In the rows, zero is written as 128.
Each row of numbers belongs to one of the things below and depends on some of the facts about them. Some rows are named. Which thing is each other row?

Some rows with their names:
[173 136 127 185 100 137 133 127 134 132 138 151 124 139 138 133 148 123
 142 116 120 156  99 133 114 126 114 125 126 109  85 142 124 113 128 119
  67 132 136 159 125 145 143 151 115 109 137 109 126 108] -> q581
[ 96 147 133 137 125 145 133 129 137 126 139 139 139 152 128 116 127 142
 153 138 140 140 116 159 100 135 141 123 118 138  98 123 111 140 136 142
  75 159 118 156 120 159 100 133 117 123 126 148 118 145] -> q462
[151 132 139 119 121 156 127 145 152 129 148 122 115 150 117 130 109 123
 134 107 123 120 139 123 143 115 103 126 125 129 139 129 127 130 123 131
 120 101 111  88 114 103 136 132 174 164 129 114 122 132] -> q370
[124 126 125 127 127 141 123 108 116 132 123 136 134 115 132 127 145 126
 123 150 135 116 122 140 122 144 134 138 137 132 116 127 121 129 123 105
  93 146 127 126 112 145 120 138 106 103 130 139 134 131] -> q997
[125 125 126 122 134 125 131 132 125 128 132 131 126 125 129 126 125 129
 130 132 133 123 128 131 130 130 129 131 132 130 133 126 124 128 129 130
 130 131 129 121 121 128 123 124 131 124 127 133 131 121] -> q246
[126 121 125 112 139 112 128 139 129 129 131 124 120 136 123 130 122 129
 125 125 137 120 140 126 139 125 127 136 134 137 140 129 129 128 130 131
 134 128 125 111 134 118 124 115 136 130 129 133 129 117] -> q56
[134 113 117 134 143  86 137 162 133 130 144 146 112 135 128 135 116 125
 122 123 145 122 136 119 148 134 126 149 146 138 139 128 116 120 134 120
 139 120 128 104 128 125 119 110 123 103 137 137 134  96] -> q949
[133 126 134 128 144 116 128 153 130 124 128 127 123 131 120 135 124 129
 108 132 130 127 135 124 135 127 129 137 132 139 150 127 128 130 130 129
 116 112 121 125 133 117 128 123 124 134 129 126 126 128] -> q125
[121 122 129 118 134 117 129 142 134 127 128 125 123 132 125 130 116 129
 123 127 133 122 140 123 136 129 126 132 131 134 137 125 128 131 130 130
 140 125 127 116 136 122 123 117 134 130 130 132 125 125] -> q646
[131 109 128 137 144  80 135 166 142 130 133 144 113 144 119 145 107 127
 110 119 130 123 143 112 152 125 124 153 140 148 137 129 120 122 134 134
 154 110 123 105 146 120 123 109 117 105 140 136 122 103] -> q430
[128 129 122 126 136 121 132 139 117 126 143 133 123 121 129 120 125 127
 135 135 135 125 123 134 129 129 131 128 138 126 138 123 114 125 128 135
 128 130 129 129 110 125 123 123 145 132 121 133 136 117] -> q988
[146 126 114 168 101 123 140 135 135 131 139 145 128 134 144 135 123 121
 144 112 125 163 109 128 126 130 125 116 124 103  92 132 122 121 138 101
 131 128 130 150 139 147 140 140 114  97 131 116 127 111] -> q442
[113 119 116 123 117 115 131 138 131 125 134 112 134 125 127 132 133 126
 114 147 128 132 124 126 132 145 129 125 134 114 139 118 120 134 135  58
 166 133 112 121 136 127 115 130 122 108 128 118 131 143] -> q778
[150 122 121 154 116  97 140 139 137 129 126 136 115 133 141 134 114 127
 146  97 126 151 127 115 129 117 118 120 118 112  97 137 130 121 140 151
 158 127 139 150 151 132 150 116 133 124 125 121 125  89] -> q705
[ 99 140 128 127 123 120 118 105 110 132 120 138 147 117 139 114 165 135
 126 141 126 132 100 122 144 136 132 120 127 130 116 126 141 109 123 147
 114 120 155 129 115 131 116 137 103 130 111 119 137 153] -> q819
[143 117 129 152 147  97 132 169 132 125 134 145 119 139 121 143 121 126
  97 131 126 135 132 119 149 126 133 147 140 144 142 127 121 124 132 116
 114 101 121 120 144 120 126 120 106 107 131 129 129 118] -> q815
[120 124 130 123 136 123 130 144 130 127 129 127 127 131 124 130 112 128
 124 124 129 128 137 126 136 123 129 130 128 135 141 124 129 132 129 128
 144 117 126 121 135 121 126 120 130 131 126 132 125 131] -> q813

How the things are related:
τ: uses; ξ: points at
q522 | ξ q640
q263 | ξ q642 q664 q652
q7 | ξ q768 q193
q985 | ξ q394
q476 | ξ q949
q51 | τ q636 q362 | ξ q502 q640 q477 q559
q328 | ξ q132
q981 | τ q335
q179 | ξ q206 q547
q376 | τ q425 q36 | ξ q264 q442 q462 q314
q362 | ξ q627
q620 | τ q910 q564 q716 q724
q807 | τ q306 | ξ q642 q335
q796 | τ q101
q940 | ξ q407
q530 | τ q306 | ξ q729 q559
q413 | ξ q705 q805 q777
q878 | τ q966 q828 q985
q115 | τ q636 q344 q103 | ξ q888
q538 | ξ q175
q103 | ξ q952
q949 | ξ q50
q132 | τ q367 | ξ q634
q507 | τ q430 | ξ q878
q689 | ξ q805
q221 | ξ q47
q501 | τ q987 q344 q689
q258 | ξ q442 q944 q985
q736 | ξ q985
q724 | ξ q264 q51
q568 | τ q329 q519 | ξ q576
q636 | ξ q86 q316
q561 | τ q175 q476 | ξ q888
q412 | τ q344 q25 q535 | ξ q706
q238 | τ q522 q398 | ξ q54 q749
q628 | τ q430 | ξ q51
q6 | ξ q724
q169 | ξ q944 q700
q539 | ξ q177 q944
q651 | τ q828 q724 | ξ q523 q940
q598 | ξ q985
q394 | ξ q826 q700
q464 | ξ q805 q462 q51
q600 | ξ q665
q682 | τ q828 | ξ q588
q856 | ξ q329
q66 | τ q724 | ξ q987 q365
q797 | τ q82 q407 | ξ q598
q435 | ξ q665
q576 | τ q724 q758 | ξ q778 q716 q888 q918
q559 | ξ q729 q615 q700
q534 | τ q944
q997 | τ q56 q438 q814 | ξ q99 q246 q329
q806 | τ q82 | ξ q572 q382 q588 q706 q961
q634 | τ q593 | ξ q477
q205 | τ q598 | ξ q50
q900 | τ q636 q370 q280
q700 | τ q47
q24 | ξ q221 q314
q705 | ξ q966 q137
q137 | τ q743 q362 | ξ q949
q627 | τ q813
q535 | ξ q4
q82 | ξ q807
q432 | ξ q477 q716
q52 | τ q598 q559 | ξ q17
q875 | ξ q328 q828
q193 | ξ q17
q987 | ξ q729 q736
q652 | ξ q917
q910 | ξ q731 q413
q442 | τ q359 | ξ q778
q86 | τ q888 | ξ q568
q779 | ξ q923 q568 q900
q952 | ξ q645
q702 | τ q768 | ξ q581 q476 q430 q634
q106 | τ q636 q760 | ξ q576
q805 | ξ q36
q593 | ξ q52
q297 | ξ q115 q627
q731 | ξ q432
q768 | ξ q442 q559 q918
q99 | ξ q435
q604 | ξ q642 q103 q706 q407
q315 | τ q218 | ξ q523
q646 | ξ q940
q729 | ξ q432 q576 q888 q749
q367 | ξ q642 q824
q888 | ξ q645
q269 | ξ q731
q999 | τ q17 | ξ q193 q985
q89 | ξ q731 q242
q747 | τ q535 | ξ q502
q325 | ξ q778 q370
q4 | ξ q502 q997
q778 | ξ q645
q62 | τ q169 | ξ q731 q413 q365
q397 | ξ q524 q824 q598
q316 | ξ q523 q807 q821 q397 q665
q17 | ξ q502
q550 | τ q175 q306 q533 | ξ q934
q665 | ξ q917 q22 q54
q966 | ξ q988
q777 | τ q264 q82 q413 q476 | ξ q807 q397
q836 | τ q640
q988 | ξ q588 q716
q177 | ξ q714
q451 | τ q177 q519 | ξ q534 q407
q524 | ξ q462 q598
q175 | ξ q731 q22
q533 | ξ q961
q438 | ξ q78 q106
q917 | τ q258 q370 | ξ q561 q115 q258
q934 | τ q564 | ξ q269 q430
q770 | τ q779
q56 | ξ q949 q773 q54 q770
q749 | τ q646 | ξ q442 q645 q961
q246 | ξ q732
q54 | τ q572 q636 q593 | ξ q888
q760 | ξ q149
q572 | ξ q768 q462
q425 | ξ q451 q66
q101 | ξ q917
q242 | ξ q636 q304
q523 | τ q705 q50 q359 q689 q758
q581 | τ q359 q535 q593
q308 | τ q538
q430 | ξ q523
q161 | τ q335 | ξ q103 q940 q17
q78 | τ q359 | ξ q779
q715 | τ q615 q329 | ξ q329
q773 | τ q615 | ξ q430
q547 | ξ q819 q501 q714
q615 | ξ q442 q634 q961
q445 | ξ q636 q56 q308
q149 | ξ q394 q382 q359 q33
q25 | ξ q308
q50 | ξ q642 q952 q716 q959
q819 | τ q476 q365
q732 | ξ q716
q706 | ξ q729 q640
q370 | ξ q581
q22 | τ q344 q329 q445
q462 | τ q826 q398 | ξ q432 q581 q169
q314 | ξ q432 q736
q923 | τ q538 q125 q33 | ξ q645 q407
q33 | ξ q561
q304 | τ q425
q813 | ξ q768 q836
q306 | ξ q729 q533
q645 | τ q949 q815 q430 | ξ q826 q507
q961 | ξ q507 q645 q878
q824 | τ q826 q598 | ξ q132
q894 | τ q299
q335 | ξ q952 q598 q47
q944 | ξ q716 q634 q918
q206 | ξ q966 q115
q12 | τ q781 | ξ q724

Rows to name:
No name comes twice in this set of rows, the named rows included.
[112 122 117 127 116 129 129 126 126 128 129 121 140 119 130 134 134 125
 118 152 128 131 120 133 123 148 136 127 131 117 131 118 118 133 130  57
 163 136 115 124 128 137 114 139 113 101 129 125 132 147] => q749
[150 127 125 160 109 133 137 132 128 128 121 129 129 134 126 135 103 121
 146  98 106 148 129 126 119 101 123 118 111 113 125 132 136 126 128 147
 144 114 137 146 159 125 148 123 140 127 140 129 112 125] => q987
[116 127 123 124 129 136 131 128 121 129 134 139 131 116 136 125 120 126
 137 140 138 119 127 135 122 141 132 132 133 127 126 122 115 129 124 125
 122 138 131 124 104 138 118 131 126 113 127 136 135 125] => q132
[171 142 143 136 107 185 120 108 139 133 147 133 123 132 125 123 157 122
 127 133 125 120 115 140 123 132 107 127 135 121 116 136 125 122 115 101
  38 125 113 110  91 129 137 164 143 146 132 106 133 138] => q900
[170 130 140 125 109 151 130 149 165 130 154 117 106 163 115 127 104 121
 142  89 118 124 145 117 147 105  89 123 122 124 137 136 135 127 123 141
 118  96 117  86 127 100 147 126 188 173 137 109 113 119] => q636
[119 117 142  97 141 110 121 100 131 125 104 122 122 109 129 141 103 131
 128 122 119 126 141 115 115 124 136 117 124 133 105 129 121 135 131 183
 222 143 113 140 121 121 148 123 152 148 103 124 139 110] => q910
[ 97 148 124 130 126 145 135 131 140 124 143 131 133 156 136 111 139 143
 155 136 154 134 121 156 103 147 134 122 120 133 102 127 119 143 139 122
  62 166 126 149 119 162 100 128 110 117 130 143 123 135] => q824
[137 128 132 105 155 111 127 135 120 117 125 122 114 101 140 128 107 128
 127 127 127 135 130 121 123 127 136 110 129 122 132 124 122 137 136 161
 178 132 118 153 111 115 154 120 158 158  90 115 149 101] => q716
[131 126 139  93 156 114 122 127 132 118 110 108 115 108 132 137 104 131
 112 121 125 131 147 110 128 126 135 112 122 132 133 128 133 143 136 163
 192 123 115 146 134 108 160 118 148 169  97 113 141 114] => q828
[105 133 129 125 134 104 123 136 131 125 123 123 135 129 133 121 136 136
 122 125 126 130 122 109 148 130 123 120 124 134 135 127 142 117 131 151
 147 107 148 121 134 114 121 117 123 147 114 116 127 143] => q407

The same things again, as new rows of numbers:
Some things and their rows:
[104 172 122 132  41 111 151 126  66 115 103 117 158 156  94 132 149 116
  39  95 156 171 149 111 182 106] -> q999
[138 160 137 118 144 132 118 104 118 142 127 151 124 114 144 107 141 135
  90 101 134 142 155 137 132 120] -> q462
[144 168 133 146 130 145  86 120 113 123 138 171 130 135 140 115 120 146
 126 116 128 116 126 129 126 114] -> q432
[143 147 137 132 128 115 106 111 120 145 124 145 152 121 132 128 149  82
  98 122 133 152 161 147 116 112] -> q581
[135 140 121 119 134 125 126 102 150 115 122 128 138 133 142 106 153 120
 107 117 163 175 155 151 127 141] -> q52
[103  94 149 139  92 121  68 166 113 135 131 151 142  55 128 113 113  92
 153 182 142 127 129 119 108 166] -> q36
[144 125 110 116 111 151 110 112 156 115 105 128 106 108 152 158 106 105
 105 113 111 132 118 135 140 119] -> q961
[122 116 149 137 127 131 126 113 147 134 136 141 146 134 133 125 128 127
 114 129 140 158 131 126 138 137] -> q435
[124 145 135 124 107 138 110 121 117 143 114 123 134 125 133 108 144 124
 124 126 150 165 168 138 153 135] -> q997
[146 137 143 121 101 152 136 127 132 130 127 129 124 111 111  83 113 117
 148 137  74 174 125 108 137 131] -> q335
[100 163 118 127 103 153  99 113  89 142 100 143 160 160 145 148 139 124
  97 136 157 135 160 151 158 120] -> q132
[135 138 133 120 133 128 116  98 133 137 125 138 153 131 143 120 142 121
 101 114 140 156 156 140 141 130] -> q78
[140 140 139 146 121 124 108 125 124 134 126 155 144 123 125 134 136  85
 118 138 130 148 136 138 109 118] -> q588
[155  85 154 133 117  94 108  89 145 146 118 141 133 148 130 122 151 137
 125  99 144 144 151 145 166 127] -> q54
[125 135 142 137 129 135 121 117 139 131 131 146 142 128 139 126 122 120
 111 128 138 148 128 127 129 132] -> q242
[100 145 142 153 118 136 120 122 165 129 128 151 178 168 136 160 101 115
 109 146 129 134  99 106 126 135] -> q430
[118 162 158 155 136 145 119 135 151 141 136 147 120 126 139 128 100 129
 136 130 118 131 110 106 117 128] -> q910

Which thing is each row?
No name comes twice in this set of rows, the named rows included.
[ 83 148 141 155  99 157 122 143 115 145 105 147 137 167 132 155 106 113
 137 162 131 135 115 126 145 132] => q367
[150  62 137 145 103 106 101 105 165 108 114 140 117 119 136 168  97 123
 153 115 110 106  86 126 150 143] => q888
[ 91 189 106 177  40 120 145 167 124  67 109 103 137 180  86 132 132 114
 118 127 189 180 109 105 138 131] => q17
[121 120 151 131 129 140 130 112 142 134 137 142 157 129 133 127 123 121
 110 138 137 163 131 123 139 136] => q316
[100  89 143 128  99 139  76 155 124 128 131 144 138  61 138 106 105 129
 155 175 143 127 120 112 131 178] => q425
[132 150 123 125 130 123 114 103 142 124 115 130 145 133 144 110 150 116
 111 115 159 164 158 146 129 141] => q747
[129 131 135 137 119 158 121 125 154 122 124 142 127 138 133 130 104 115
 145 148 107 148 106 122 125 131] => q103
[124 157 142 134 131 126 120 121 125 139 121 156 126 123 138 114 123 133
 105 115 128 121 126 122 126 127] => q314
[115 148 135 164 110 110 111 135 146 131 115 164 171 164 122 161 113  76
 115 150 114 126 104 119  99 124] => q815
[135  96 156 127 125 102 127  90 138 152 122 140 149 146 132 113 151 130
 110 115 144 160 154 142 161 138] => q917
[121 147 150 140 134 135 116 121 142 135 136 146 135 121 144 129 117 129
 104 119 137 138 129 118 127 127] => q89
[121 174 160 154 146 138 101 126 133 147 147 150 123 112 153 134 111 148
  98  99 140 112 131 104 117 117] => q731
[123 129 132 131 126 144 119 117 152 119 127 134 142 129 139 130 122 115
 116 131 137 161 129 128 129 134] => q940
[130 159 131 145 126 121 131 135 148 117 110 156  90 136 129 101 120 129
 146 127 125 129 107 132 101 142] => q559
[121  88 139 114  98 107  56 135  93 145 131 143 162  43 141 110 149  95
 110 156 164 140 175 137 129 155] => q304

